[128 = 0]
[ 92 123 108 157 193 113 126 136 117 104 120 131 117 121 160 131 111 147
 138 114  75 133  93 135 114 155 145  80 116 106 117 128 133 105 125 134
 100 126 130 147 126 133 132 140 119 137 151]  <44> (59)
[120  86 108 149 184 117 125 123 131 108 123 126 111  89 164 140 130 132
 145 117  43 124 126 141 128 110 156  80 111 114 134 128 124 122 132 162
  63 117 147 165 130 133 115 152 132 136 141]  <37> (52)
[154 116 119 118 196 106 131 123 124 117 101 119 110 127 203 121 118 137
 137  75  41 104 115 140  93 129 209   4 121 147 121 150 129 110 114 226
  61 144 128 144 115 127 107 136 115 112 141]  <43> (51)
[126  91 120 159 180 110 115 112 124 123 127  93 105 125 167 148 119 148
 139 118  80 119 124 132 116 124 140  82 113 119 134 132 120 125 144 172
  65 144 150 129 126 132 110 155 102  99 140]  <37> (52)
[144 104 121 163 180 117 140 112 122 116 117 124 108 110 138 114 116 157
 127 138  54 105 124 139  93 136 139  42 113 152 115 128 121 132  98 203
  83 135 161 137 164 147 118 148 122 135 134]  <43> (51)
[121 100 130 159 182 127  76 140 119 110 129 135 113 128 181 126 108 128
 131 101  78 128 129 140  96 121 164  76 162 111 106 134  97 126 131 189
  91 131  93 134 122 121 118 124 121 120 118]  <44> (57)
[133 124 126 142 208 123 136 122 128 111 126 152 115 111 169 126 114 129
 119 117  48 129 127 148  91 135 147  52 119 128 119 134 123 128 123 152
 107 143 120 138 133 121 127 118 117 127 146]  <44> (51)
[131  97 127 154 197 102 139 134 127 107 124 133 101 114 149 124 116 146
 141 109  53 127 135 138 104 136 155  62 112 122 133 135 122 113 119 177
  70 146 128 133 130 122 131 142 123 139 121]  <37> (59)
[130 110 122 142 186 110 136 148 112 114 110 118 129 129 161 129 126 139
 153 121  21 122 120 131 112 150 194  87 143 137 130 141 124 147 120 182
  84 122 145 129 109 114 101 136 120 142 124]  <37> (52)
[101 106 116 134 190 133 109 123 125 115 122 114 113 124 152 131 153 117
 128 115  41 110 122 104 114 136 191  60 126 136 116 125 127 135 121 203
  62 133 166 142 119 126 115 143 113 145 125]  <43> (52)
[115 100 126 165 198 143 142 130 129 100 106 112  49 128 180 130 117 124
 140 115  56 109 146 152 119 132 133  36 120 136 117 148 111 127 134 148
  84 142 117 148 134  90 110 123 126 134 109]  <44> (51)
[126 109 111 157 178 103 124 131 121 115 114 106 116 122 132 149 111 148
 134 106  50 144 120 132 138 142 179  84 114 128 116 132 132 122 123 167
  76 148 163 126 112 143 114 134 130 134 136]  <43> (52)
[112 110 126 150 199 124 130 113 134 123 130 119 116  99 142 113 113 169
 118 127  47 122 118 139 105 121 177  60 131 167 115 151 117 112 124 232
  60 135 151 140 114 115 122 138 122 152 118]  <43> (51)
[118 120 112 145 180 121 123 113 132 149 114 115  96 115 177 112 160 130
 146 126  37 117 125 124 109 137 156  58 109 125 123 128 140 126 121 175
  55 127 150 121 138 138 121 127 126 131 128]  <37> (52)
[121 108 108 163 183  69 132 134 132 116 119 124 114 189 167 134 122 132
 145 125  51 119 129 135 118 116 148  70 124 129 136 124 129 145 125 177
  76 136 147 134 130 125 101 134 114  95 133]  <43> (52)
[152 103 121 149 180 126 132 120 128  99 113 131 107 118 163 118 115 138
 135 110  85 146 123 144 118 127 142  66 100 124 121 130 123 115 122 171
  93 145 118 140 128 134 117 103 127 139 132]  <44> (51)

[106 119 130 124 115 130 132 128 126 132 132 124 141 128 144 120 122 136
 127 132 128 130 108 128 108 126 124 121 123 132 124 128 114 131 127 142
 132 133 124 133 123 149 129 136 140 125 122]  (22) <74>
[115 120 131 119 133 128 131 123 127 129 132 122 142 131 139 114 125 132
 128 132 116 131 133 129 122 126 122 128 133 129 123 125 130 133 123 142
 132 131 127 130 124 138 129 129 139 122 123]  (22) <74>
[113 125 127 120 132 127 139 109 130 124 130 126 135 129 147 130 129 129
 136 131 135 124 135 125 119 121 128 132 137 126 138 127 136 133 127 124
 130 124 134 127 129 136 138 123 136 123 133]  (18) <75>
[104 115 122 129 129 129 128 122 136 120 130 128 123 141 139 137 130 131
 140 122 133 128 139 125 136 117 126 129 140 124 131 118 151 136 128 131
 127 119 135 128 130 136 125 122 133 130 137]  (18) <68>
[118 123 127 116 124 128 146 128 131 132 130 115 133 131 134 135 123 135
 136 130 120 123 134 122 120 124 131 128 132 125 124 135  83 140 126 132
 127 129 123 131 135 147 136 126 136 124 126]  (22) <75>
[117 129 126 107 124 129 134 119 124 131 131 117 137 138 154 129 127 128
 128 130 125 125 126 124 120 128 125 123 130 127 122 123 112 137 133 147
 133 133 133 129 128 141 132 126 140 124 116]  (22) <74>
[129 128 128 109 123 127 142 120 126 135 135 118 135 132 143 133 127 130
 131 127 126 125 125 120 122 132 116 124 132 131 124 132 111 135 124 132
 129 130 121 132 125 137 131 134 138 129 114]  (22) <74>
[121 121 127 112 125 125 127 132 126 124 131 123 130 133 145 117 124 129
 123 128 109 129 124 126 119 135 127 126 130 124 118 126 100 136 126 142
 132 131 121 133 129 135 131 132 134 123 116]  (22) <74>
[120 118 134 106 133 129 139 117 136 120 136 124 138 138 131 122 127 126
 131 122 117 131 126 118 142 122 128 128 131 123 126 127 122 136 127 125
 134 132 129 136 132 133 138 127 131 130 126]  (22) <68>
[ 92 121 135 136 130 124 131 132 122 117 122 128 139 125 128 103 126 133
 121 124 114 134 134 127 110 131 132 128 130 130 129 128 106 124 120 135
 133 125 125 138 133 126 141 136 128 123 144]  (22) <68>
[105 113 128 127 130 131 130 122 136 130 129 128 116 139 135 135 127 137
 136 124 122 133 133 110 157 127 125 132 133 126 131 126 120 133 117 132
 132 122 142 125 130 135 135 120 136 116 150]  (18) <68>
[103 113 131 112 131 130 134 120 132 125 134 132 135 132 132 116 126 135
 138 122 120 130 132 116 144 118 130 128 124 129 129 124 122 130 117 132
 132 128 138 140 129 133 134 134 141 113 141]  (22) <68>
[119 114 131 122 135 128 126 124 133 120 134 128 130 140 123 117 127 125
 128 122 110 133 130 120 151 117 130 140 131 125 120 130 117 137 123 131
 131 126 131 133 133 126 129 132 130 126 127]  (22) <68>
[130 124 124 124 122 129 123 119 122 129 128 124 118 132 153 127 129 127
 123 131 138 130 129 127 118 130 128 127 134 129 126 129 147 128 122 135
 126 131 130 128 120 133 127 122 136 129 124]  (18) <74>
[111 120 129 113 123 129 135 124 132 133 133 121 147 141 125 130 131 135
 133 123 124 131 136 116 138 117 126 133 131 126 129 132 122 136 127 133
 134 129 135 137 128 127 130 130 135 128 130]  (22) <68>
[124 120 125 115 131 123 133 110 130 122 132 119 132 138 157 140 126 128
 135 131 124 129 126 122 122 129 125 124 131 124 129 119 141 139 130 131
 126 128 134 129 132 139 130 122 138 133 118]  (18) <75>
[125 124 127 120 136 132 123 110 129 120 133 128 130 134 147 129 124 126
 133 126 124 129 129 123 135 123 124 124 130 122 129 127 144 135 122 124
 127 128 132 119 122 130 129 126 130 126 120]  (18) <75>
[108 124 127 103 132 133 136 120 135 125 134 124 131 141 141 130 127 132
 133 127 124 132 125 116 136 123 128 129 124 131 130 119 117 136 127 134
 136 132 135 131 146 136 134 126 135 123 125]  (22) <68>
[108 122 128 128 132 130 118 118 132 121 129 130 126 132 146 121 129 128
 137 126 134 131 127 120 133 140 126 131 133 119 129 123 133 130 125 134
 123 127 137 123 122 129 124 114 132 127 133]  (18) <68>
[109 121 134 119 130 127 135 125 134 118 132 126 137 133 128 124 126 135
 135 125 125 124 131 120 125 124 128 127 127 129 130 128 121 131 125 123
 131 125 130 131 134 123 135 136 128 129 131]  (22) <68>
[124 125 131 110 128 126 134 130 132 120 133 120 145 138 137 125 123 127
 126 126 122 126 129 119 129 128 127 127 140 120 128 126 122 139 130 130
 133 129 125 133 128 132 129 125 135 131 119]  (22) <68>
[116 120 124 123 114 130 135 111 132 123 135 122 129 136 151 132 127 127
 138 128 130 125 140 124 132 120 129 126 138 122 135 130 161 137 125 124
 122 126 138 124 128 142 125 121 136 128 126]  (18) <75>
[112 126 133 111 112 127 153 131 130 134 136 113 148 125 131 132 117 139
 127 131 129 121 131 125 112 126 125 129 129 128 124 130  77 131 128 132
 141 132 122 134 132 147 144 127 141 124 131]  (22) <75>
[122 129 131 115 121 122 138 133 128 140 134 125 128 134 135 138 125 133
 137 124 126 123 134 114 128 131 127 130 132 124 129 136 111 135 124 125
 123 128 131 127 125 131 132 116 136 123 126]  (22) <68>
[121 129 133 107 131 130 140 126 133 122 135 122 149 134 135 124 123 122
 129 125 117 122 128 122 129 122 126 129 126 122 130 126 116 134 131 129
 133 130 127 132 129 132 134 129 137 130 120]  (22) <75>
[137 116 127 116 143 132 123 103 128 120 141 128 122 144 142 128 126 130
 133 125 115 128 129 103 156 129 130 129 135 122 125 126 155 139 124 130
 124 130 137 125 126 123 124 123 133 125 129]  (18) <68>
[122 125 127 111 126 129 134 117 124 126 134 119 137 135 144 126 131 133
 127 131 118 125 127 127 114 134 128 125 131 128 123 129 129 139 125 139
 127 132 122 136 123 138 129 134 136 131 112]  (22) <74>
[102 125 125 124 131 116 133 168 128 126 121 126 118 131 137 122 126 130
 126 126 119 132 124 122 115 140 136 125 123 126 118 135  86 132 117 130
 136 124 125 136 138 118 143 134 114 118 138]  (22) <68>
[114 130 129 118 124 127 127 138 129 127 126 122 136 139 131 126 124 134
 130 126 127 128 125 118 124 131 124 132 130 131 125 127 105 132 129 131
 133 130 131 130 131 123 129 131 135 126 132]  (22) <68>
[121 128 129 112 129 126 136 135 131 135 134 124 135 136 141 135 122 131
 137 122 150 125 121 118 119 137 126 121 124 124 122 131 104 137 119 121
 131 129 141 122 129 132 127 131 130 132 121]  (22) <75>
[117 120 129 119 130 130 137 122 128 120 126 121 131 131 137 126 127 131
 133 129 127 120 136 125 121 118 130 129 137 129 127 131 102 137 124 128
 123 127 126 131 135 140 138 126 130 124 126]  (22) <75>
[121 120 129 115 131 127 142 117 131 121 129 116 127 134 147 131 127 129
 132 126 129 126 130 120 126 137 132 130 136 125 129 125 118 139 126 131
 132 127 127 137 134 134 132 124 126 128 130]  (22) <75>
[117 119 131 118 128 129 131 129 127 125 130 122 124 135 130 119 130 137
 127 128 115 128 127 120 138 126 127 130 130 132 126 131 125 136 121 143
 133 123 127 134 127 151 127 127 140 127 128]  (22) <68>
[117 112 127 126 135 125 123 116 131 126 132 136 114 142 144 124 134 130
 133 125 126 135 124 122 149 128 135 127 129 127 128 114 157 132 121 127
 135 122 141 131 127 126 125 129 137 125 142]  (18) <68>
[106 119 125 130 129 130 118 122 126 122 129 127 117 134 143 126 130 140
 137 137 124 133 133 124 135 124 128 133 130 130 130 125 132 132 123 140
 124 125 142 126 125 131 125 116 133 126 134]  (18) <70>
[106 121 129 119 121 126 134 128 131 122 135 126 132 145 144 125 125 133
 126 126 123 126 139 124 128 128 129 130 138 122 125 119 130 140 130 133
 132 130 128 136 123 130 127 123 140 120 135]  (22) <68>
[128 116 127 120 131 130 127 125 124 128 129 115 134 131 141 118 128 127
 133 128 120 128 130 127 116 126 127 129 131 128 124 131 117 134 125 137
 130 137 124 130 132 138 124 132 126 131 114]  (22) <74>
[129 122 127 121 122 132 129 119 124 123 133 120 137 137 139 113 127 135
 127 130 125 133 133 127 120 123 126 136 133 130 131 117 144 136 130 143
 130 132 127 138 125 134 121 134 138 136 118]  (22) <74>
[119 125 131 104 127 126 145 117 134 119 131 122 157 133 140 119 123 127
 124 124 119 117 134 122 124 123 122 125 129 124 126 127 101 137 121 129
 131 137 126 136 129 138 146 128 140 131 123]  (22) <75>
[116 117 124 124 137 129 129 113 129 122 131 123 129 130 154 132 129 127
 137 125 124 130 142 130 128 121 128 127 137 124 131 128 146 140 125 125
 121 125 129 128 131 138 128 126 131 130 122]  (18) <75>
[ 96 108 130 118 124 129 137 124 134 122 130 123 140 133 132 117 128 132
 135 127 121 130 133 118 130 116 126 129 131 129 122 117 105 134 127 142
 132 126 128 136 127 142 137 129 128 121 138]  (22) <70>
[128 121 127 114 136 133 132 113 132 127 130 122 128 137 152 141 129 129
 141 132 124 131 126 122 136 123 124 127 130 131 131 126 130 135 126 125
 132 129 129 121 132 135 133 120 132 124 129]  (18) <75>
[108 130 124 113 122 121 138 136 131 128 130 122 136 129 140 127 118 128
 131 126 129 124 128 120 112 128 128 121 125 125 115 115  91 134 128 128
 133 131 126 128 137 136 144 130 134 125 124]  (22) <75>
[115 123 127 108 134 127 127 117 125 118 131 116 137 138 152 108 118 132
 117 129 115 131 123 125 112 137 129 124 130 125 128 122 123 135 123 144
 133 128 132 139 131 130 135 126 138 131 112]  (22) <74>
[112 123 130 107 134 127 137 118 131 128 131 122 145 140 144 116 124 132
 125 124 122 125 124 121 119 126 129 117 122 128 121 123 133 137 114 130
 135 123 131 131 127 135 135 137 137 129 125]  (22) <74>
[105 125 128 114 111 130 145 133 138 133 133 117 138 139 132 135 123 140
 126 125 125 131 132 115 135 126 127 131 130 125 122 128 104 136 129 143
 138 129 136 132 125 136 132 121 149 123 133]  (22) <68>
[108 122 128 124 122 126 127 133 125 119 125 115 135 137 141 116 124 132
 121 131 121 123 133 129 110 128 127 129 135 130 128 123 118 133 133 141
 136 130 123 136 132 133 126 134 131 125 123]  (22) <74>
[103 114 124 117 121 128 136 130 132 120 130 122 130 139 144 119 130 131
 131 127 123 123 133 114 124 123 131 129 129 128 124 114 121 139 123 133
 131 126 128 136 130 135 132 135 137 122 133]  (22) <70>
[121 124 127 123 134 128 137 117 133 129 132 126 130 133 139 140 126 125
 140 128 125 126 132 124 134 120 125 130 132 127 132 126 131 135 131 122
 129 131 137 112 127 134 133 119 131 129 127]  (18) <75>
[120 115 121 117 137 132 128 108 130 116 139 129 129 137 152 128 128 127
 138 128 123 129 127 122 135 119 124 130 133 122 131 121 155 143 125 130
 127 128 132 126 131 134 130 121 136 132 123]  (18) <75>
[108 123 130 128 140 124 123 122 124 117 134 133 133 138 144 106 127 129
 126 129 120 132 126 131 105 134 131 125 124 131 128 123 161 136 112 136
 132 124 133 131 128 119 125 134 136 135 127]  (22) <74>
[106 112 127 121 124 125 130 128 129 128 132 120 130 145 142 127 123 133
 136 128 127 128 133 120 123 123 127 125 133 126 126 123 136 134 125 132
 132 127 122 134 124 131 130 129 135 125 128]  (22) <68>

[125 125 123 119 134 137 124 117 128 119 129 117 140 124 135 145 138 127
 121 123 130 122 136 135 128 129 133 126 119 124 133 122 133 127 132 141
 128 128 132 139 126 124 132 118 126 125 119]  [65] [25]
[131 144 133 126 124 134 126 144 139 133 127 124 127 127 118 141 144 120
 124 129 120 129 122 118 133 132 133 126 136 140 110 143 132 127 129 120
 128 131 126 150 131 123 126 132 131 129 140]  [64] [14]
[119 125 135 136 126 133 129 120 135 134 128 132 128 123 141 129 138 125
 123 123 135 121 116 127 137 132 125 124 128 128 138 128 134 125 130 141
 126 125 129 148 127 124 126 115 115 133 130]  [65] [27]
[135 129 119 111 135 126 136 130 136 127 127 138 141 120 123 128 138 115
 116 123 124 129 122 126 135 117 128 126 127 127 125 131 132 126 135 133
 129 132 136 127 122 130 128 122 125 117 133]  [64] [25]
[125 120 129 120 131 130 133 112 140 119 127 125 137 116 131 151 138 124
 122 115 124 119 133 136 127 128 125 128 126 120 137 131 142 125 130 142
 131 129 128 143 133 119 130 125 117 122 115]  [65] [26]
[125 126 130 122 128 132 131 120 138 129 130 117 131 124 139 143 141 121
 126 104 124 123 129 132 127 133 121 127 126 131 136 129 137 131 130 135
 128 132 128 146 131 119 130 128 118 128 123]  [65] [26]
[117 127 132 125 137 126 128 115 135 126 128 131 135 118 142 178 139 125
 123 116 141 116 123 133 118 132 131 124 124 122 138 133 138 132 134 146
 137 138 126 159 135 120 124 116 116 124 109]  [65] [15]
[122 125 137 119 118 127 129 113 141 129 130 126 127 119 139 141 144 117
 130 107 132 119 125 117 132 133 129 120 130 136 134 133 143 130 126 139
 132 136 124 142 132 101 123 121 114 130 121]  [65] [26]
[123 128 130 117 122 128 114 122 136 131 129 129 134 110 136 170 143 126
 129 111 128 127 134 137 130 136 127 131 129 137 125 130 137 138 128 130
 123 126 140 131 129 116 126 112 122 125 118]  [65] [15]
[126 123 135 129 128 134 131 122 138 131 120 130 140 111 142 155 150 122
 118 112 131 121 120 131 133 131 134 128 127 124 134 126 137 122 123 143
 128 131 133 147 143 121 123 116 110 127 114]  [65] [14]
[122 127 131 130 123 141 122 125 138 131 127 125 131 125 142 148 132 123
 123 120 125 124 117 129 135 133 129 128 126 135 138 122 134 131 126 132
 122 127 127 150 134 122 130 121 116 127 127]  [65] [14]
[134 125 123 126 120 131 126 144 137 136 140 131 129 118 123 124 138 121
 121 116 121 126 120 122 147 133 135 128 132 135 121 134 132 129 123 126
 123 130 128 136 135 131 124 127 120 134 127]  [64] [27]
[122 122 135 108 124 133 125 122 133 128 125 151 132 108 139 153 144 127
 132 120 138 124 126 135 136 134 131 129 130 126 133 128 138 128 129 136
 133 123 131 128 129 117 127 120 115 129 115]  [65] [15]
[124 121 134 126 127 134 131 132 133 134 132 117 130 121 139 137 145 127
 120 130 127 125 124 123 144 141 128 128 129 136 132 131 135 124 126 133
 126 129 129 148 110 123 125 125 124 129 132]  [65] [14]
[134 131 125 120 134 128 121 126 135 129 129 129 135 123 119 141 144 123
 116 119 133 126 134 134 124 124 127 125 126 128 123 134 136 134 131 134
 133 140 130 130 123 122 125 128 125 123 128]  [64] [25]
[129 126 122 125 129 125 125 129 132 134 142 135 130 113 131 161 134 128
 119 135 131 130 114 130 133 128 127 126 129 128 119 133 132 131 122 132
 131 136 129 130 128 119 127 128 121 120 119]  [64] [15]
[127 136 131 121 126 126 126 129 131 135 126 129 129 120 116 143 136 120
 132 127 130 130 137 129 121 126 127 123 131 128 119 136 133 132 128 128
 133 136 126 116 131 123 123 129 129 117 117]  [64] [15]
[139 133 131 120 125 131 128 145 138 138 127 127 130 127 120 129 156 123
 118 114 128 127 120 122 137 132 129 123 136 139 115 146 141 129 128 125
 129 141 128 137 125 121 123 123 125 128 130]  [64] [27]
[134 119 127 127 124 128 133 135 146 132 126 131 137 114 130 119 141 121
 120 113 123 123 118 129 140 125 127 129 137 128 123 135 137 127 131 139
 131 129 135 122 144 126 125 124 113 127 115]  [64] [26]
